[[100 139 134 127 122]
 [127 134 127 127 116]
 [127 134 126 128 116]
 [123 128 139 119 141]]
->
[[127 134 127]
 [127 134 126]]

[[127 121 124 125]
 [123 127 143 125]
 [130 131 132 118]
 [139 125 100 116]
 [126 126 153 122]]
->
[[123 127 143]
 [130 131 132]]

[[151 125 116 128 131]
 [127 136 127 132 119]
 [138 119 134 118 140]
 [120 132 127 120 117]
 [132 133 128 124 120]]
->
[[127 136 127]
 [138 119 134]]

[[111 111 109 147]
 [112 114 109 148]
 [106 107 108 148]]
->
[[112 114 109]
 [106 107 108]]

[[105 117 133 111 102]
 [143 105 130 138 123]
 [141 114 120 152 124]
 [117 119 132 145 107]]
->
[[143 105 130]
 [141 114 120]]

[[155 101 130]
 [136 128 113]
 [100 109 111]]
->
[[136 128 113]
 [100 109 111]]

[[104 114 111 127]
 [103 106 109 133]
 [152 152 151 120]]
->
[[103 106 109]
 [152 152 151]]
---
[[129 114 147]
 [118 144 141]
 [119 157 125]
 [104 149 145]]
->
[[129 147]
 [118 141]
 [119 125]
 [104 145]]

[[100 154 124]
 [134 119 148]
 [124 120 133]]
->
[[100 124]
 [134 148]
 [124 133]]

[[123 109 118 138 128 119 102 127 125]
 [124 108 118 143 131 120  99 130 127]
 [123 138 128 106 117 127 146 119 120]]
->
[[123 118 128 102 125]
 [124 118 131  99 127]
 [123 128 117 146 120]]

[[129 134 125 130 131 134 132 126 142 131 127 104 144 133 125]
 [127 117 125 113 129 129 128 123 132 127 126 115 135 130 126]
 [126 118 121 121 122 125 124 125 114 122 126 117 114 120 129]
 [120 124 133 128 131 133 133 131 125 134 122 117 120 133 128]]
->
[[129 125 131 132 142 127 144 125]
 [127 125 129 128 132 126 135 126]
 [126 121 122 124 114 126 114 129]
 [120 133 131 133 125 122 120 128]]

[[151 151 136 108 147 151 109]
 [148 149 145 110 144 149 110]
 [118 119 106 136 120 120 136]
 [144 144 108 111 141 144 111]]
->
[[151 136 147 109]
 [148 145 144 110]
 [118 106 120 136]
 [144 108 141 111]]

[[126 122 145 126 116 126 140 155 150 153]
 [130 128 109 130 136 134 120 111 100 110]]
->
[[126 145 116 140 150]
 [130 109 136 120 100]]

[[121  99]
 [133 125]
 [112  99]
 [138 139]
 [138 141]]
->
[[121]
 [133]
 [112]
 [138]
 [138]]

[[141 123 119 128 122 133 125 147]
 [104 149 136 140 130 148 140 110]
 [134 134 117 133 128 125 129 137]
 [147 121 114 121 131 120 117 150]]
->
[[141 119 122 125]
 [104 136 130 140]
 [134 117 128 129]
 [147 114 131 117]]
---
[[126 129 130 105 126 121 105 126 118 120]
 [130 127 125 139 128 129 139 127 132 130]
 [129 126 125 144 128 130 144 127 133 131]
 [126 128 129 117 127 124 117 126 121 123]
 [125 127 127 133 129 133 131 130 130 133]
 [128 128 128 119 126 119 120 124 119 119]]
->
[[126 129 130 105 126 121 105 126 118 120]
 [129 126 125 144 128 130 144 127 133 131]
 [125 127 127 133 129 133 131 130 130 133]]

[[142 129 133]
 [151 136 132]]
->
[[142 129 133]]

[[127 124 128 131 125 126 134 131]
 [127 128 134 123 123 126 132 130]
 [107 114 108 157 126 124 105 111]
 [129 124 127 122 126 125 127 126]
 [134 133 139 114 128 129 136 134]]
->
[[127 124 128 131 125 126 134 131]
 [107 114 108 157 126 124 105 111]
 [134 133 139 114 128 129 136 134]]

[[124 120 115 133 145 127 114 125 123 101 120]
 [124 121 114 132 145 127 114 127 123 102 117]
 [126 124 130 131 125 130 131 127 127 125 131]
 [128 124 132 131 125 129 129 126 127 123 130]
 [115 123 122 131 125 120 120 126 123 126 127]
 [113 123 122 131 125 116 120 126 123 125 127]
 [114 123 122 129 125 126 120 126 122 128 124]
 [124 125 127 126 123 131 133 134 126 128 132]]
->
[[124 120 115 133 145 127 114 125 123 101 120]
 [126 124 130 131 125 130 131 127 127 125 131]
 [115 123 122 131 125 120 120 126 123 126 127]
 [114 123 122 129 125 126 120 126 122 128 124]]

[[150 126 149 127 125]
 [154 127 155 127 126]
 [137 128 134 128 128]
 [135 127 133 128 127]
 [101 128  98 128 128]
 [102 129  99 129 132]
 [133 127 133 126 124]
 [136 126 138 126 123]
 [104 128 105 128 129]
 [142 125 139 127 124]
 [104 129 108 128 129]
 [112 131 114 130 134]]
->
[[150 126 149 127 125]
 [137 128 134 128 128]
 [101 128  98 128 128]
 [133 127 133 126 124]
 [104 128 105 128 129]
 [104 129 108 128 129]]

[[146 115 152 132]
 [124 132 121 121]
 [149 114 155 131]]
->
[[146 115 152 132]
 [149 114 155 131]]

[[133 139 126 125 121 112 142 114 137 130 129 130 128]
 [127 130 135 127 125 128 148 132 129 127 128 154 129]]
->
[[133 139 126 125 121 112 142 114 137 130 129 130 128]]

[[122 135 132 137 126  99 129 142 109]
 [144 122 111 121 129 151 120 133 146]
 [114 124 135 115 133 149 130 103 135]
 [122 134 129 132 127 107 127 140 114]
 [151 127 137 150 119 120 137 132 135]
 [151 123 122 135 124 141 128 131 145]
 [112 129 141 124 130 128 133 111 123]
 [103 131 144 122 132 122 134 110 115]
 [113 134 141 132 128 108 134 125 111]]
->
[[122 135 132 137 126  99 129 142 109]
 [114 124 135 115 133 149 130 103 135]
 [151 127 137 150 119 120 137 132 135]
 [112 129 141 124 130 128 133 111 123]
 [113 134 141 132 128 108 134 125 111]]
